Below are the code and all the weights of a small trained network. Each question names an input and a class and asks about switching units off, where a switched-off unit gives its printed mean instead of its output.

import numpy as np


def w(rows, s, z=0):
    codes = np.array(rows[::2]) - 128.0
    scale = np.full(codes.shape[1], s)
    scale[-1] = z or s
    return codes * scale


def f(y):
    return y / 2 * (1 + np.tanh(0.7978845608 * (y + 0.044715 * y**3)))


def log_softmax(a):
    a = a - a.max(-1, keepdims=True)
    return a - np.log(np.exp(a).sum(-1, keepdims=True))


def net(x, mask):
    res = np.array(x, float).reshape(1, 2) / 4 @ E
    y = f(res @ A[0][:, :-1].T + A[0][:, -1])
    res = res + np.where(mask, y, B[0][:, -1]) @ B[0][:, :-1]
    return log_softmax(res[-1] @ U[:, :-1].T + U[:, -1])


A, B = {}, {}
E = w([
[148,183,93,26,106,205,141,154,163,3],'x0',
[114,237,93,176,109,66,120,8,161,158],'x1',
],0.012)
A[0] = w([
[123,200,101,43,115,147,140,141,143,6,153],'neuron 0',
[120,36,143,98,122,120,127,194,121,111,35],'neuron 1',
[126,70,136,142,108,105,138,154,119,144,246],'neuron 2',
[123,148,120,88,99,111,154,176,128,82,83],'neuron 3',
[122,214,117,117,103,88,131,65,147,115,45],'neuron 4',
[169,139,107,116,117,117,152,148,148,73,78],'neuron 5',
[124,68,122,175,107,95,153,125,118,208,50],'neuron 6',
[122,253,101,130,109,128,118,39,145,116,157],'neuron 7',
[131,56,128,44,106,132,132,232,132,49,168],'neuron 8',
[102,166,113,91,128,151,121,103,130,95,70],'neuron 9',
],0.012,0.011)
B[0] = w([
[63,98,158,127,113,36,86,97,140,175,252],'neuron 0',
[200,172,119,231,208,244,134,132,97,116,175],'neuron 1',
[40,136,83,91,115,71,178,125,147,124,201],'neuron 2',
[91,148,186,155,158,168,58,138,113,169,162],'neuron 3',
[193,169,106,186,179,211,170,142,78,115,186],'neuron 4',
[146,97,164,138,198,183,38,111,133,151,155],'neuron 5',
[77,130,200,132,187,153,7,105,124,161,186],'neuron 6',
[84,114,81,109,144,143,199,172,126,108,242],'neuron 7',
[130,148,81,128,136,143,193,138,117,115,251],'neuron 8',
[126,151,187,175,173,211,47,110,121,167,154],'neuron 9',
],0.017,0.02)
U = w([
[131,154,75,159,190,209,184,142,113,135,51],'0',
[94,113,190,122,173,131,6,80,141,184,105],'1',
[99,107,53,35,84,15,220,130,173,122,252],'2',
[192,135,131,95,83,148,75,124,169,145,93],'3',
[215,127,136,98,125,164,123,93,131,127,101],'4',
[175,114,179,91,59,168,120,126,133,123,100],'5',
[182,116,145,112,134,162,98,113,149,92,96],'6',
],0.012)

Each question gives the input, the list of numbers given to net, and the class t.
The units are the neurons (one row each of A and B). Each row of codes is followed by its name. A weight is (code - 128) times the scale printed after its matrix; where a second scale follows, it is the last column's (A, B and U).
mask holds one flag per neuron, in row order. A switched-off neuron (its flag False) gives its mean, the last column of its row in B, instead of its output. The means were averaged over made-up inputs and are rounded, as every weight is.
A unit's drop is (log p(t) with every unit on - log p(t) with that unit switched off) / (log p(t) with every unit on - log p(t) with every unit switched off).
unit that matters most: the unit with the biggest drop
k most important neurons: the k neurons with the biggest drops, biggest first
drop when u is switched off: that unit's drop, to one decimal
input [1,2], class 2: most important neuron => neuron 1
input [-4,2], class 1: 3 most important neurons => neuron 8; neuron 6; neuron 7
input [-4,-3], class 1: 2 most important neurons => neuron 7; neuron 8
input [-5,-4], class 1: 3 most important neurons => neuron 6; neuron 7; neuron 8
input [1,3], class 2: 2 most important neurons => neuron 1; neuron 6
input [-3,2], class 2: 2 most important neurons => neuron 1; neuron 9
input [0,3], class 2: 3 most important neurons => neuron 1; neuron 6; neuron 9
input [2,2], class 2: 2 most important neurons => neuron 6; neuron 1
input [-2,3], class 2: 2 most important neurons => neuron 1; neuron 9
input [3,-1], class 2: 2 most important neurons => neuron 6; neuron 1
input [-7,-5], class 1: drop when neuron 0 is switched off => 0.0
input [2,0], class 2: drop when neuron 6 is switched off => 0.1
input [5,1], class 1: drop when neuron 0 is switched off => 0.1
input [8,5], class 1: unit that matters most => neuron 0
